Below is a small trained network, with its code and all its weights. Each question gives an input and a class and asks what happens when units are switched off, that is, made to give their printed mean instead of their output.

import numpy as np


def w(rows, s, z=0):
    codes = np.array(rows[::2]) - 128.0
    scale = np.full(codes.shape[1], s)
    scale[-1] = z or s
    return codes * scale


def f(y):
    return y / 2 * (1 + np.tanh(0.7978845608 * (y + 0.044715 * y**3)))


def log_softmax(a):
    a = a - a.max(-1, keepdims=True)
    return a - np.log(np.exp(a).sum(-1, keepdims=True))


def net(x, mask):
    res = np.array(x, float).reshape(1, 8) / 4 @ E
    y = f(res @ A[0][:, :-1].T + A[0][:, -1])
    res = res + np.where(mask, y, B[0][:, -1]) @ B[0][:, :-1]
    return log_softmax(res[-1] @ U[:, :-1].T + U[:, -1])


A, B = {}, {}
E = w([
[98,94,141,107,181,152,176,32],'x0',
[38,165,121,158,136,52,123,121],'x1',
[111,187,177,95,42,160,82,151],'x2',
[155,84,148,140,254,84,82,185],'x3',
[47,102,34,113,149,174,41,80],'x4',
[195,224,70,120,182,113,193,180],'x5',
[200,126,14,197,80,62,118,113],'x6',
[190,131,173,154,166,118,146,78],'x7',
],0.0098)
A[0] = w([
[91,138,187,51,154,166,182,81,152],'neuron 0',
[26,151,128,97,166,77,102,143,167],'neuron 1',
[189,65,166,196,135,161,108,165,253],'neuron 2',
[200,197,15,110,158,89,167,150,152],'neuron 3',
[96,80,72,109,171,91,156,28,129],'neuron 4',
[135,155,189,140,56,124,192,157,147],'neuron 5',
[193,137,150,172,24,99,141,157,123],'neuron 6',
[80,128,89,109,125,128,2,162,172],'neuron 7',
[164,60,73,138,55,201,98,95,210],'neuron 8',
[179,53,198,121,164,135,117,129,125],'neuron 9',
[95,93,107,121,130,82,208,98,67],'neuron 10',
[137,162,85,158,130,102,192,165,103],'neuron 11',
[143,106,102,62,76,140,29,86,141],'neuron 12',
[102,100,170,137,111,128,120,139,63],'neuron 13',
[146,138,240,35,128,202,156,142,121],'neuron 14',
],0.011,0.0033)
B[0] = w([
[137,133,143,170,125,199,162,90,205],'neuron 0',
[92,67,149,161,111,156,80,186,207],'neuron 1',
[119,144,162,38,152,86,113,127,192],'neuron 2',
[252,176,108,188,132,109,50,158,253],'neuron 3',
[82,88,94,214,144,70,157,45,210],'neuron 4',
[146,154,173,147,70,131,161,146,210],'neuron 5',
[149,126,178,104,66,36,179,153,230],'neuron 6',
[81,115,112,107,101,134,56,129,234],'neuron 7',
[103,164,60,74,115,112,160,110,220],'neuron 8',
[163,105,154,72,219,90,135,70,186],'neuron 9',
[114,154,171,178,135,111,130,75,157],'neuron 10',
[139,162,119,158,140,108,84,140,193],'neuron 11',
[107,129,85,86,91,159,104,85,210],'neuron 12',
[107,114,110,113,140,176,145,135,154],'neuron 13',
[155,174,193,129,155,220,164,116,232],'neuron 14',
],0.011,0.014)
U = w([
[85,65,114,219,163,61,180,57,250],'0',
[76,59,185,100,82,159,11,192,169],'1',
[121,188,24,43,41,135,111,59,50],'2',
[255,178,64,165,138,78,39,160,189],'3',
[148,168,188,138,17,23,191,162,66],'4',
[166,59,193,25,244,58,106,74,65],'5',
[160,194,210,129,154,236,176,95,122],'6',
],0.0088,0.0023)

Each question gives the input, the list of numbers given to net, and the class t.
The units are the neurons (one row each of A and B). Each row of codes is followed by its name. A weight is (code - 128) times the scale printed after its matrix; where a second scale follows, it is the last column's (A, B and U).
mask holds one flag per neuron, in row order. A switched-off neuron (its flag False) gives its mean, the last column of its row in B, instead of its output. The means were averaged over made-up inputs and are rounded, as every weight is.
A unit's drop is (log p(t) with every unit on - log p(t) with that unit switched off) / (log p(t) with every unit on - log p(t) with every unit switched off).
The circuit of an input: a set's keep is (log p(t) with only the set's units on - log p(t) with every unit switched off) / (log p(t) with every unit on - log p(t) with every unit switched off). Starting from the 12 units with the biggest drops (on a tie, the unit counted first), units are removed one at a time, each time the one whose removal leaves the highest keep (on an exact tie, the one counted first), for as long as the keep stays at least 0.8.
circuit, biggest first: the units of the circuit, biggest drop first
k most important neurons: the k neurons with the biggest drops, biggest first
drop of u: that unit's drop, to one decimal
input [-4,-3,6,-5,4,-7,-3,8], class 2: circuit, biggest first -> (neuron 8)
input [0,4,1,-4,4,4,-2,-2], class 1: circuit, biggest first -> (neuron 1; neuron 8)
input [2,1,-1,-3,2,2,3,-4], class 3: 2 most important neurons -> (neuron 3; neuron 12)
input [7,6,3,7,-3,-6,-5,3], class 6: 2 most important neurons -> (neuron 0; neuron 14)
input [7,-5,-2,-8,2,-6,-5,-8], class 6: 3 most important neurons -> (neuron 14; neuron 0; neuron 7)
input [-7,-1,6,7,-6,-8,5,3], class 4: 3 most important neurons -> (neuron 6; neuron 5; neuron 14)
input [1,-2,2,-6,3,-8,-5,-6], class 2: 2 most important neurons -> (neuron 8; neuron 12)
input [0,0,-1,5,-7,-7,5,-5], class 5: drop of neuron 9 -> 0.2
input [-5,-5,3,-5,1,-6,0,7], class 2: drop of neuron 12 -> 0.9
input [-8,-7,-1,4,-7,-6,-5,3], class 5: drop of neuron 2 -> 0.7
input [8,8,-5,-8,7,8,8,-7], class 3: drop of neuron 3 -> 3.2
